[  1   2   6   4  11  -3   9   3   5  -5 -11 -21  -6  -2  11   1 -10  -4
  -6  -6  -6   7  -3 -14   0   2   8  -1  -1   0  -2 -11 -31  20  16  -1
   2   5   0  10   1 -18  -7   4  -7   6 -12 -15   2   4 -11   4  17   1
   4   2  -1   0   9 -13   0  -3  -8   2  -2 -18  -4  -4  -4   8   2  -1
  12 -11  27  -1   6  -1  -9   3  -2  -2 -12  10  13  12 -23  -3  -3  -6
  -3   1  -4   1   0   6   0  -7   4 -22  -5  -2   2  -1 -16   3 -16   0
  -5   3  -8   1 -14   0 -10  -1   1  11  11   0   5  -4  -3   4  17  -9
  -2  -4  -6   4   4  -5  -3  -7  15   0  -1   4 -14   1  -1  -3  -1  -1
   0] | <93>
[  4  -3   3  -3   2  -7   5  -3  -1  -6   2 -10  -7  10  -2  -2  -7   9
  -5  -7   2   6   4 -10   1   3   4   4  -6   5   4   1  -3   7  14   1
   6   3   4  24   0  -1   0 -10 -12   8 -14  -7  -5   2   4   4   4   3
  -1  -1   1  -7   5 -11  -2  19 -10   3  -4   9   3   1  -7   3  -3  -3
  -2  -2  24   4   2  -1   7   6   5  -5 -12   3   8 -15 -28  -7  -5  -7
  -9   3   3   6  -2  13   2   0   2 -12  -8   4   1  -1  -8   3 -29  -3
  -7   2  -6   2  -7  -2 -11   1   0  -1  14   3  -1  -1 -12   6   3  -2
  -1  -7  -7  -2  -4  -1   4  -3   3  -2   5   1 -12  -1  -3  -1   5   1
  -2] | <93>
[ -6  -2   1  -8 -16 -19  -2 -10  -5  -5   4  21  -7   7   4  -4  21   5
   0   9   0  -3  -2  23   1  -1  -8   3   8  -3   4   9  -5   6  12   3
  11  -4 -13   9   0  14  16   4  28   2  19   1  -3 -18  16   5   3  -2
  -6  -2  -1  -2   0   9   2   2  21   1  -6   0   1   6   5   2   1   2
  -6   5  -1  -2   1  -7 -12  -5   5  -1  -3  -3  -1  -9  14  -5   7  -7
   4   2   7   0   0  -6   5   2   2  15   7  -8   3   0   1  -8 -17   1
   1  -6 -10   1   2   2   9 -16 -35 -13 -16  -1   8  -3  26  -4  -8  17
  -3   3  -1  -3  -3  15  -4   4  -2  -2  -2 -20  10   3   0   2  -2  -1
 -13] | <87>
[  9  -2  -1   1  -3   0   3  -4  -3   0  -1 -18 -27   9   2   1   1   9
   1   8   5   4  -2  -1   2   0   4   4  -1  -4   3  -4  -3  13  19  -6
   0   5  17  24  -2   5  -3  -4  -5  -1  -7   4  -3 -10   1   6   8   7
  12   2   5  -9   3  -7   4   9  -6   3  -5  15   1   1  -4   3  -1   3
 -12  -1  18   2   0  -5 -15  -4  -2  -3 -22   9   7  -7 -27  -8  -6  -8
  -2 -15  12   1  -6  14   1   5  -1 -22  -1   4 -12  -6 -17   3 -54  -2
   3   5  -3   5  -9  -3 -12  -4 -20  -4   7   2   5   1   8   5  -3   0
  -1  -6 -13   0  -1  -1   2  -2  -1  -5  12   7 -20   6  -7  -3   4  -1
   5] | <93>
[ -2  -4  -2  -1  -6 -28   3  -3  -1 -10   3  23 -17   2   1   2  11   4
  -5   6   3  -2   3   2   2  -1  -1  -1   3   2   7   9  -2   2  10   1
   7  -4  -8  20  -5   9  18  -3  11   5  -2  -3  -6  -5  13   8   1   1
  -2  -1   2  -4  -1  -2   1  10   9   0   6   7   0  -1   0  -3   0   0
  -5   4  -1  -5   8  -2   2  -2   9   1  -8  -5   4 -20  -5   0  -5  -9
  -3 -10   4   3   1   1   1   1   2   6   1   4   9  -1   6  -9 -30  -2
  -4  -3 -10 -10  -3   1   6 -12 -18 -11   6   2  15  -6  -3  -2 -10   7
  -3  -1  -2 -10  -8   8   1   0   2  -3   4 -18  -1   0   0   0   5  -1
 -11] | <85>
[ -5   4  -5  -4   7  -6   2  -2  10  -9 -16  31   1  -6   9   3   9 -19
   3   6   5  -6  -1   8   0  -4   5  -2   2   2  -2  -4 -23 -25 -20   3
  -4  -5  -8 -20  -3  -5  -1  -4  15   2 -16   8   6   9   1   5   0 -11
  -7   2   1   6   3   4   1  -7  13   1   6 -18   3  -6   5  -4   2   0
  14 -39 -26  -7   4   9  -5   1   1  15   6  -4  -7   6  19  28   3   6
   6 -17   5  -1  -3  -3  -1   3  -2  12  18  -5   5  -2  16 -12   5   3
  12  17  -1 -22   3   2  15  -8 -19  -9   8  -5   1  -9 -37  -8 -18   0
  -3   7   6   1  -1   6  -2  -6  -2   5  -5 -11  -1   1  -1  -2   0  -2
   5] | <88>
[  6  -2  -1   0  -8  11   0  -5   4  -8   9  36  -5   8 -16   0   9   8
   2   6   0  -7   4  -4  -3  -1   0  -2   4   1   3  12  -4 -11  -8   9
   3  -4  -7  -9   2  10   4   0  10  -9  -4   2  -8  -3   5   7 -15  -2
   4  -2  -1  -2  -2  -1  -8  11   6   1  -1   4  -1  -2   7  -4   5  -6
   1  12 -25  -3   2   6  25   0   3   6 -12  -7  -2 -17  12  19 -13  -4
  -9  -1   1   2   0 -20   3   9   2  23   8   4   0   2   7   4 -13   2
   1   4  -5  -9  10   1  -1  -2  11  -1  12   1  -1  -3 -10  -6 -14   2
   1  -2   6  -7  -3   9   7   7  -4  -1  10 -17   4 -12   0   3  10   5
  -7] | <86>
[  4  -2   2   4   0   8  -1   2   6  -5   3  35   8  -3 -23  -7  -5   4
   2  -9  -4   0   2  -7   2  -3   0   0   3   3   7  11  -3   3  -5   7
   4   1  -1  -3  -8  -2   1   8  -1  -8 -11  -6  -7   9  -5   4 -16  -4
  -1   1   4  -5  -7  -7  -7  11  -4   3  -1  -7  -4  -3   5  -7  -1  -9
   2  12 -17   0   5   3  34   3  -6   9  -3  -3  -1  -8   6  25 -16   2
  -4   7  -4   1   4 -19   2  -4   0  18   1   5  -1   2   8   5  19  -3
   5   3  -3 -18  11  -1   1   5  20  -1   8   0  -2  -5 -25  -6   5   1
   8  -1   8 -13  -2   6   6   3   7   0   7  -5   2  -7  11   4   7   0
  -6] | <86>
[  5   0  -3  -1   3  13   3  -4   6  -9  -8   8  -6   8  -6  -2  -1   0
   0   4   4   2   1  -3  -3  -3   8   3   0   6   0  -2  -8  -3  -4  -4
   0   0   8   1   1   1 -12  -2  -2  -1 -16   2   0   9  -4   7   0   1
   1   4   1  -5   4  -9   0   7  -2   5   0   1  -1  -7   1  -4   0  -1
   5 -20 -10   0   6   7   5   4   1   4  -7   3   2  -4 -12  19  -8   1
  -5  -8   9  -1  -1  -3   2   3  -2  -6  -2   2  -4   1   3   2 -25   1
   3  10   0 -12   0  -2   1   0   2  -3  14   2   0  -6 -32  -2  -8  -5
  -4   1  -1   6  -2   7  -1  -5  -4  -1   0   0 -12  -2  -3  -1   5  -4
   1] | <92>
[  6  -2  -2  -3  -2  15   1   2  -1  -3   9  10  -2   4 -12  -2  -8   7
  -2  12   1  -2   6 -13  -1   1  -1   5   0   6   3   8  21  -4  -8  -5
   4   0   7   7  -1   6   0  -5 -14  -4 -13   6  -3   8   4  -1 -14   7
   2   0   2  -6  -5  -6  -4   9 -10   2  -2  13  -2   3  -5  -3   0  -6
  -4  17  -4  -2   1   7  19  -1  -1  -7   1  -3   2 -14 -10   5 -10   1
  -9   9   6   4   3  -1  -1   2  -1   4  -4   2   9  -2   6   4   2  -2
   0  -1  -1   0   1   3   5   7  20   1  10   1   1  -2 -19  -3  -5  -1
   2  -2   3  -7  -2   0  10   4   5   0   8   2  -2  -9   3   0   2   4
   4] | <86>
[ -4  -1  -5  -4   5  -6   2  -2   3  -3   0  16   2   2   1   2   7  -3
  -2   5   6  -3   1   3  -2   1  -3   6   0   7   8  -1  10  -9  -9   2
  -1  -1  -2   6  -1   5   5 -13   5   4   0   4  -3   6  10   1   1  -2
  -7   3   2   1  -1  -1  -1   0   7  -1  -1   6  -2   0  -2  -3  -4   2
   2 -10   3  -3  -3   3  -7   0   6   3   8  -3  -4  -4   0   7   4   2
   3  -8   1  -2  -3  12   1   1  -1   0   0  -1   8  -2   5 -11   5  -6
   2   0  -1  -8   3  -1  16  -6 -16  -9  -1   0  12   0 -20  -3 -11   6
 -12   2   1   2  -4   5   2  -5 -12   0  -3  -2   2   5   3   3  -1  -1
   0] | <85>
[ -6   4   2  -4 -11  21  -2   2   3   2  -4  20  12   1  -6  -4  13   2
   5   4   3  -4   2  13   1  -3   0  -3   5  -5  -3   4  -8 -16 -11   3
  -1  -8  -6 -30   4   0  -6  10  11  -8   3  13  -2  -8  -9  -2  -8  -1
   0  -1  -4   0  -2   8   1  -6   8  -1  10  -9   2   0   6  -4   2   1
   5 -11 -45   5  -1   4   6   2  -2  13  -3   2  -9   4  31  16  -7  10
   7  -6   0  -9   5 -20   1   6  -1  22   5  -1 -13   2   9   1   7   1
  11  10   4  -5  10  -3   3   0   2   2  -6   0   3   0   2  -4  -6   0
   3   5   5  -5   5   2  -1   8  -4   2   2  -5   9  -3  -1  -1   2   1
   5] | <88>
[ -1   6  -2   0  -7  -5  -1   1  -1   2  11  36   0   1 -13  -3   4   4
   2   5  -4  -4   6   1   6   0  -5   6   3   3   3  15  25   0  -5   1
  11  -1  -3   6  -4  13   8 -10   5  -2  -5   1  -4  -1   8   0 -10  -2
  -5  -2   3   1 -10   4   0  13   1   0   5  11  -1   3   2  -4   1  -7
  -5  17 -10  -6   2   0  16   1  -1  -1   8  -8  -3 -14   5  12   0   2
   1   4   1  -2   1  -2   3   1   0  14  -1  -3   6   1  12  -5  25  -1
   2  -6  -8  -9  11  -2  16  -3  -2 -11  -1   0   3  -2 -17  -5  -6  12
   1   4   4  -6  -4  12   3   5  -4   1  -1  -9   8  -2   6   2   0   2
  -6] | <88>
[  6  -2  -2  -3   6 -17   6  -6   3  -8   3   0 -16   4   3  -1  -4   4
  -3  -1   1   1   2 -18   2   1   5   8  -4   8   9  -2  -2   0   2   3
  -5  -1   1  15   2   0   9 -17  -4  13 -16  -2  -2   8  10   5   2   0
   1   3   3  -4   4  -8  -6  10  -5   4  -5  14  -1  -3  -4   4  -1  -2
   3   0  23  -3   1   3   5   0   7  -2  -9  -5   7 -19 -24  -2 -12  -7
 -11  -1   1   6  -4  12   1   0   0 -13  -5   5  19   0  -4  -2 -31  -1
  -7   2  -5  -5 -10   0  -4   0   2   1  18   4   3  -1 -13   0  -4  -2
   2  -1   0   0 -10   1   5  -8   0  -6  10  -8 -14  -2  -2  -3   3   1
   1] | <93>
[ -5   2   1   4   4   7  -1   0  14  -6  -9  50   8 -10 -21  -5   5  -3
   4  -2   1   2   0   5   5  -6   5  -2  -3   4 -11   6  -1  -6  -6  10
   4   0  -1 -12  -3  -7 -11  16   1  -6 -16  -6  -2  14 -11   8  -8 -10
  -3  -1   2   2  -7  -6  -5   8   4   2  14 -16  -3  -6  11  -9   2 -11
  10 -10 -42  -4   9  11  23   6  -5  17   6  -2  -7   6  10  41 -13  12
   2 -13   5  -4   2 -16   1  -3   4  21   4   3 -10   2  17  -2  26   2
  16   5  -1 -32  15  -3  21  -4   3 -11  11   3   5 -19 -53 -13  -7   3
  12   9  10  -6  -1  13   3  -1   9   3  -4  -6   2  -1   6   5   9  -4
   0] | <88>
[  0   1   6   5  10   5   4   4  15  -2  -6   1  -7  -1  -6  -2  -8   6
  -2  -3  -4   6   0  -8   2   0  11   0  -3   4  -8  -3 -12  17  10  -2
   5   4  15  13   1  -9 -12   8 -11  -3 -17  -7  -1   9 -13   8   9   0
   0   1   4  -7   0 -16   0  12  -8   1   6 -11  -1  -6  -3  -5  -2 -11
   3  -5   2   2  15   4   5   7  -5   4  -9  11   3  10 -30  18 -15   0
  -4   0   9   0   6   5  -2  -3   3 -13  -8   7 -13   0  -4   6  -4   0
   6   5  -1 -10  -9  -6  -2   1   1  -1  16   4  -1  -6 -30  -1   9  -3
   6  -5  -4  -1   2  -2   4  -5  13   1   1  11 -20   7   6   6   2  -6
   3] | <93>
